Below is a small trained network, with its code and all its weights. Each question gives an input and a class and asks what happens when units are switched off, that is, made to give their printed mean instead of their output.

import numpy as np


def w(rows, s, z=0):
    codes = np.array(rows[::2]) - 128.0
    scale = np.full(codes.shape[1], s)
    scale[-1] = z or s
    return codes * scale


def norm(h):
    return h / np.sqrt((h * h).mean(-1, keepdims=True) + 1e-5)


def f(y):
    return np.maximum(y, 0)


def log_softmax(a):
    a = a - a.max(-1, keepdims=True)
    return a - np.log(np.exp(a).sum(-1, keepdims=True))


def net(x, mask):
    res = np.array(x, float).reshape(1, 8) / 4 @ E
    u = 0
    for l in range(2):
        y = f(norm(res) @ A[l][:, :-1].T + A[l][:, -1])
        res = res + np.where(mask[u : u + 4], y, B[l][:, -1]) @ B[l][:, :-1]
        u += 4
    return log_softmax(norm(res)[-1] @ U[:, :-1].T + U[:, -1])


A, B = {}, {}
E = w([
[125,79,129,125,182,96,174,79,204,103,152],'x0',
[67,162,85,29,154,62,122,139,89,191,161],'x1',
[78,137,124,139,167,137,100,137,127,152,121],'x2',
[121,113,145,107,139,138,110,145,159,155,129],'x3',
[124,97,136,101,116,128,123,118,118,129,128],'x4',
[138,132,111,141,154,142,138,119,134,153,129],'x5',
[112,133,109,145,130,121,134,100,89,127,118],'x6',
[116,130,254,102,123,111,158,128,101,139,110],'x7',
],0.011)
A[0] = w([
[54,114,126,126,161,123,104,6,159,99,52,252],'0.n1',
[156,112,231,196,206,153,110,112,164,94,109,121],'0.n2',
[143,67,102,174,40,194,61,206,159,114,12,90],'0.n3',
[98,66,154,166,142,2,128,38,205,107,161,235],'0.n4',
],0.0067,0.0016)
B[0] = w([
[202,120,158,188,76,219,178,160,213,82,129,207],'0.n1',
[156,27,214,142,112,176,105,69,108,163,91,235],'0.n2',
[85,98,28,134,94,177,137,88,151,160,10,237],'0.n3',
[96,88,86,193,193,147,146,254,212,28,97,255],'0.n4',
],0.0081,0.0065)
A[1] = w([
[109,137,245,110,242,93,224,219,116,142,150,90],'1.n1',
[109,181,244,147,13,217,101,122,144,95,157,200],'1.n2',
[98,182,130,64,54,86,137,58,62,185,163,247],'1.n3',
[185,138,101,84,68,143,205,235,143,83,254,174],'1.n4',
],0.0061,0.0015)
B[1] = w([
[74,176,70,105,77,111,245,143,152,111,23,252],'1.n1',
[134,124,199,79,204,97,190,109,103,178,101,246],'1.n2',
[140,107,97,149,161,82,135,178,100,199,184,210],'1.n3',
[99,148,123,120,157,198,90,102,155,195,167,211],'1.n4',
],0.012,0.0046)
U = w([
[74,98,24,98,70,194,166,130,147,117,48,253],'0',
[200,108,211,106,108,147,102,46,57,173,38,106],'1',
[166,51,107,197,146,162,98,84,188,74,130,128],'2',
[156,32,152,119,192,117,176,138,153,97,63,25],'3',
[151,163,43,74,141,126,2,192,93,228,167,219],'4',
[68,166,129,74,136,60,167,186,113,226,188,96],'5',
[41,109,6,75,179,124,138,132,224,120,234,16],'6',
],0.0067,0.0029)

Each question gives the input, the list of numbers given to net, and the class t.
The units are the neurons (one row each of A and B). Each row of codes is followed by its name. A weight is (code - 128) times the scale printed after its matrix; where a second scale follows, it is the last column's (A, B and U).
mask holds one flag per neuron, layer by layer. A switched-off neuron (its flag False) gives its mean, the last column of its row in B, instead of its output. The means were averaged over made-up inputs and are rounded, as every weight is.
A unit's drop is (log p(t) with every unit on - log p(t) with that unit switched off) / (log p(t) with every unit on - log p(t) with every unit switched off).
The circuit of an input: a set's keep is (log p(t) with only the set's units on - log p(t) with every unit switched off) / (log p(t) with every unit on - log p(t) with every unit switched off). Starting from all 8 units, units are removed one at a time, each time the one whose removal leaves the highest keep (on an exact tie, the one counted first), for as long as the keep stays at least 0.8.
units of the circuit, in order: the units of the circuit, biggest drop first
k most important neurons: the k neurons with the biggest drops, biggest first
top k neurons in layer l: the k neurons of layer l with the biggest drops, biggest first
drop when u is switched off: that unit's drop, to one decimal
input [0,2,-2,8,1,-6,6,-7], class 4: 4 most important neurons => [1.n1 0.n4 0.n2 0.n3]
input [-3,-7,6,4,7,8,-2,3], class 1: units of the circuit, in order => [0.n4 0.n2]
input [5,5,4,-6,4,6,7,6], class 0: units of the circuit, in order => [1.n1 1.n2]
input [-1,6,-4,0,2,7,-8,-3], class 4: units of the circuit, in order => [0.n4 1.n1]
input [-6,-2,-4,-8,-5,0,2,2], class 1: units of the circuit, in order => [0.n4 1.n1]
input [0,-6,-1,-1,8,0,3,2], class 1: units of the circuit, in order => [0.n2 1.n2]
input [-8,1,-5,-4,2,-6,6,-4], class 4: most important neuron => [0.n4]
input [-6,2,1,3,2,4,-7,0], class 4: top 3 neurons in layer 0 => [0.n4 0.n1 0.n2]
input [-6,-2,-1,7,-8,-5,0,2], class 1: drop when 1.n1 is switched off => 0.4
input [8,8,4,-5,7,8,-4,5], class 0: drop when 1.n1 is switched off => 1.1
input [0,7,-5,1,7,-7,-3,-7], class 4: drop when 0.n4 is switched off => 0.2
input [1,0,1,-1,-1,-4,8,-2], class 2: drop when 0.n1 is switched off => 0.2
